Each row is followed by roughly how far along a hidden order it lies, from 0 to 9. A new part has a new order.
[ -5  -7   9  24  13   7 -19 -17  12  -8   9  -1  28   2   1  -3   3 -20
 -24   7  -2  10  17  -7   9  -7  14  -7 -19 -12   5   2  41   3  10  11
  30 -11  -7  -6   6 -23 -15   1 -23 -21 -17 -13   5 -35   0 -34  28   2
  15   7 -46  29   4  -3  -8 -28   1  11  30  -6  -1  -1 -11   8   6  14
  18  28   7   5 -17  11  -8   7  16 -10   7  -9   5  -4  -6  15  -1  -9
 -20  -4  47   7 -75  16  -7]
9
[  2   6 -11  12   0   8  -5   5  13  -2 -31  -7  38   3   2  19  12  -5
  19  -2   6 -10 -40   0  -8   7 -21 -10  20 -10   8   5 100  12  16 -10
  12 -26 -13 -17  -9 -12 -11  -4  12   7  23 -41 -28   1   7  15  21   9
  -5  -6   8 -33 -25   3  14  -7 -19 -28  -4 -33 -14  39  19 -15   9 -14
  25   8 -20  22  38   8  -4  17  -1  21 -10  -9 -29  -7  28  28  -2 -14
  -6  13  18   0 -34  -2 -20]
0
[-13  -2  22   3   6  18 -15  -5   0 -12  -4   5  27 -10 -10  -1  16  39
 -13 -16  -2   0 -28  11  -1   3 -23  25  10 -11  -1 -18  15 -17  -1  -4
  -6 -19 -21  -7 -41 -27  10  -7   2   5 -21  -7  -7 -22  -5  -3   8  -3
  -1 -30 -26 -17  -8   5  -1   8  14   3  18 -32  26  -4  12 -15  15  33
  12  -4  -2  40  21  19   3  24  19 -33  12  -4  30 -28 -36  10 -25  21
  -8 -10  -3  -4   2  12   9]
9
[  1  -2 -12 -11 -23   9  14 -10  -3  -1  -3 -53   9 -25  -3  -3 -12  19
 -17  -6  -2 -10  -7   0  -2  -5 -12  14 -17  20  12  17  19  -4   0  -3
 -25  12  -4 -19  47  16 -15  21   0  23  -5  21  -6  26   1  12  -3  -8
   3  14  24  28   0   0   4   4  -1  -1 -13   4 -10   4   0  17 -19 -32
 -24   2 -14 -50  55   8  49 -10 -23  19 -17   3 -44  10   2 -34   8   9
  -4  22  -7 -33  26  -4  13]
0
[ -11    4   18   -1    4   -7    3    6   -1   -8   36  -19  -10    2
   -8  -12   10   17  -16  -18  -12    7    2   22   -6   -6   48   32
  -22    8    3  -22 -100  -34    1   15  -11   -6    3    7    7    0
   10  -11   10  -11  -13   19   16    0  -11   19   29  -34  -11   10
  -26   12    2   -1    5   -1   13   10   19   11   20  -14  -16    9
  -13    7  -22  -10   11   28   16   -3    8  -10    3  -39   22   15
   17   10   -9  -23   -2    9    0  -19  -20  -13   33   -9    6]
9
[ -7  17  -4   9  14   0 -17 -19   5 -38  -1  31  -2  -1  -2 -14  -7   7
 -12  -5   6  -2 -21   0 -15   7  -1  -5  36   6 -17  11  54 -26   2  -3
  -5   5   2   7 -20   1  29  13 -13  19   3 -20  -8  -5 -24   1  -7 -23
  10  -3  18 -10 -14  -1 -13  16 -21 -14  23  -9 -22 -14   1 -11 -16  -5
  -2 -25 -13  -5 -88 -18 -10  -8  -4  18  15   1 -19 -18  23  24  -9  -8
   8 -24   9   8  11 -18 -11]
9
[ -1 -11  -1   4   2  -4   6  -6   2 -32  14  22  14 -16  -7 -14 -17 -40
 -31  -1  -2   6  50   1   9 -19 -25   1  10 -25 -11  13 -45   5 -12  12
  -2  -1   7 -11  14  -6  -8  12 -20   4 -17 -31  18 -28 -12  -4 -26  11
   9   2 -16  25   9   4 -15 -26  -6   6   0   4   1 -36 -24  16 -12  14
 -15   6  27  -8 -50  19 -14 -21  27  -2  15  -5 -17 -15 -15   2  -6   7
   9   5  16  15   9  -5  18]
9
[  7  -9   8  -8   8  -6  -2  20 -12  25  -4   4 -16  14  -8   0  11 -19
  10  12  -1   9  15  -9  13   1 -29  -5   3 -15  -5   3 -66  35 -27 -12
   2   3  19   9 -31 -10  -1  -5  -3  -2 -12  15  10  18   6 -15 -40  39
   6 -26  20 -17   8   3 -17  -5  20  13 -13   8  28   3  -6 -39  22  24
  19  -4   5  22 -14  -7  26  -5  15 -28  -2  -4  52   5 -42  18   8   6
   4  -5 -36   5  21  16  14]
0
[ -2   3  15  -2  12 -10  -2 -19   3 -14  26   6 -12  13  -7 -10  18   7
 -20  -3 -16   9   4   9 -10  -4  59  26 -29   4  -3  -3 -78 -29 -10  13
   1  16  19  16  -5  -5  16  14   1 -12   1  22  22  -5  -7  -5  10 -36
  -3  10 -14  21   7   3  -4  -3  11  15  19  13   3 -15 -17   0  -7   5
 -13 -18  20  -4 -77 -33  -7  -6   8   6  21   9  20   9 -19 -33  -1  -1
   5 -25  -3  12  26  -7   6]
9
[  7  -7  -1   2 -17  14  15   6   1  -5  -5   2  19  -8   0   6   6   8
 -14  22   0 -25  -5 -16   4 -10  -4   0 -11  -2  12   5 -43 -16 -10   4
   9  10  -4 -16  12   4  -5  28 -16  -1  22  26   4  25  14 -45 -21   2
  14  14  26  56  31   0 -13 -20  26  20   4  17   2  15   7   1   8  -3
   1  17  -8 -32  10 -24  22 -15 -14   4 -11  -1   5   5  -6 -55  15   3
  -4   6  21 -11 -14  20  14]
0

[ -5  37   1  -6   9  -1  -7  11   2   3  18 -26  -4  -6 -14  23  -6 -19
  31   4 -22  22   9  22   9  19  -7  -7 -43  17 -26  37 -20 -41  45  14
 -16  31  30   9 -34   7   9   7  -7   6  26  81  18   7   2 -19 -17  29
  57  -6  35 -14   3   1  14   1  10 -30  26   6   7   6 -14  -5  -5 -47
  30   5 -21  13 -12 -25   3 -10  10   2   2  22   4   4  16   4 -32 -15
  22  51 -53 -31 -10 -19  -8   8]
6
[  0  -5  -8  15 -14  -8   6  -6 -14 -15  38  -5   1  32   5 -18  60   6
  10  26 -11 -22  17 -26   4  -1  -3 -26  35  -7  17 -11  20  18  30  20
  24 -13 -49   8   0  26 -12  -8   3 -16 -11  12 -15 -15   0  -7  51   1
 -25 -10 -11  15  21  -7 -20 -19 -15  18 -11  28   7   1  -5  13 -22  40
 -15  -8 -26  -5   9  42   8 -11 -24 -10 -29  -6  31  -5  -2 -25  15  29
  45  41  13   2 -14   4  -3 -12]
0
[ -5  31 -43  -9   7 -11 -20  22  17  15   7 -29   7  10 -13  45 -12 -14
  37   4 -58  -8   1  16  26  16 -12   4 -43  14  -1  16 -11 -19  20  35
  -7  13  14  12  -9 -15  44  17  -4   0  38  49  12   5   9 -32   2  12
   6 -17  39 -13  -3   2  11  -2  14 -29  28  -5   3   8  -5  -3  18  -6
  15   5 -14  14 -14  -1   7 -10  -1 -10   3   1  -5 -27  18   2  33 -10
  40  56 -35   9   0 -27   0  -1]
4
[-13  10 -42 -22  10  17 -12  17  -6  16  16   4  32   5 -17  38  -5  -5
  28  18 -45 -38   4  -2  25  14 -22  -8 -22  16   6  12  -7 -44 -19  17
 -18   9   4  29 -20  -5  34  11 -12   0  15  10   9   1   9 -16  -2   1
  -8  -1   8  -1 -19   0   9   1   4 -37  38   7   4   5   3  -8  14  -6
   7  -4 -18  24 -19  -6  -2  -8 -25  -9  -4  -1  -5 -27   8  -9  42 -20
  61  54 -21   8   5 -25  -6  -2]
4
[-13  13   3 -22  -2   5  -5  39  20  16 -12  -2 -24  -7 -10 -33   7  34
   2  16  17  19  -9   2  -4  -4 -16  38  14  -6  32 -20  20  21   8   4
  14 -22  16 -39  12  -2 -15  -3  -9 -20  35  32  -7   2  11  -6   7 -32
  -4  18  22  -2 -28 -10  -1 -28 -19  16 -19 -23  14  -5   7  -3 -29 -25
  -4   2  18 -16  13  -5  -8  -1  -3 -12  42 -17  -5  11   1  22  32  19
 -54 -98  32  15 -12  -4  -4  -9]
3
[-15   9  -6  11  -5  20   7   2 -24  -5 -40  81  39   4 -12  40   2   1
  25  -9 -44 -21  -3  -1  20  26  -2 -12 -11  -1 -13 -18   1 -46  -2 -22
 -15  15  14  55  -5  27  21  21 -15 -17   5  -7   2  16  -8 -10  -1   0
  -8  11 -32  10 -41   5   8  15 -14 -36  38   5  13  -9 -14  -7  14  -9
  -9 -12 -11  32   8 -28 -20  -6 -36  -4  -5 -11   3 -10  -3   1  22 -21
   8  30 -19  -9  35 -12   6  -3]
5
[ -4  10 -69  18   6  -2  -8  11  -5  20 -19 -45 -23 -12  10  12 -38   4
 -14 -12  16  14 -13  29   3  -1 -28  36  -8   0  38 -15 -12  35 -19   4
  33 -17 -11 -33  -2 -30   6   7 -10 -16 -26  -8   1  11 -11 -12   2 -32
   0 -17  31  -7 -16   1   4   4  -2   9 -20 -31   0   3  13   8  12   5
 -17   6  31 -11 -20   0  26   2   4 -14  22   9 -41  -8   2  23  30   8
 -12 -20  21  44 -13 -21  -8  13]
4
[  8  -3  56 -32  -2  -9   6  29  25 -18 -42  28  23   6   3 -17  13  14
 -14  -3 -15  13 -12  -7  -6 -20  32 -11   8  -6 -25 -12   3  17   6   6
   3  -7  45  12  37  17   1 -31  15  15  43 -70  -2 -18  10  -2 -14  46
 -36  23  -3  -9 -26   8  -3  38   7  14   9  -3   3  -6  -6 -19 -16  31
  33  -7  34 -12  18 -26 -33  19  24  -4   2 -22  36  13  -6   8  24  26
 -20 -12   8   3 -20  14   6 -13]
5
[ 17   4  36  49   6 -37  19 -25 -10 -28   1  43  -1   7   8  -2  -3   2
   8 -26   8  -7  -6 -14  14  -5   7  -3  16  -4 -32 -27   1 -16  23 -22
   5  25  -7  64 -12  10   9  28   1 -24   6 -49  -9  -1 -20  -7  16 -21
  10 -11 -28  17 -14   2 -14 -20   3 -13  17  22   6  -8 -13   1  -4  24
 -52 -10  11  22  37   5 -13  18 -20  11  18 -19   0  -3  -5  -7  11  20
 -20  48   6 -21  34  13  35  12]
4
[  8   1 -14 -22  14 -26 -12   1  19  17  26 -73   0  13   4  27 -17 -15
 -12 -16 -33 -26   9   3  23 -15  -1   3  -3  16   8  25 -31 -14 -23  51
   0  14   0  19   0 -26  27  -1   0  -1   6 -15   8  -7  -4 -27 -18  19
  10   0  31  -4 -15  -5   6 -16  29   3   4   1 -14  15  -3   8  35  26
  16 -15  -9  -6 -25  12   0  23  22   0  -1   3  -9 -28  20   0   7 -14
  35  48  -5  11 -16  -2  -3  13]
8
[ -3  13   1  18 -10  10   1  22   3 -12  12  -7 -13  18   2 -13  38  -8
  39   1 -20  36  21  20  -1  29   8 -32   2 -21 -24   0 -11   6  51  11
   8   6  -7 -69  -5  39 -10 -13   2 -12  17  76   5   5  14   0  26  38
  28  -7  -1  -7  32  14   6  22 -23  -3  17  16  10  -4 -10  -3 -40 -20
  31  11   8  -9  -8 -20  -2 -22  17 -11  -9   5  20  29  -5  -2 -56   0
  14   9 -37  -3 -18   5  -8   8]
0
[ 18  -8  15  20   5 -45   6 -25  17   9  -3 -39 -21  -2  20   3 -38 -18
 -18 -59  10  -2   3  14  21  -9  13  16  16  -9  -1   3 -41  -5 -25  17
  -2  15  -9   6   1 -14  27  16   1 -31  -5 -55   2  20 -19 -10  -5 -15
  20  -2   5   6 -20   3   5 -11   9  11 -24  -6 -18   0 -13  14  36  14
 -11 -14  39 -17 -16   7  -1  26  28   4  19  -7 -26  -8   8  11 -43 -25
 -39  -4   7   7  29  10  17  25]
9
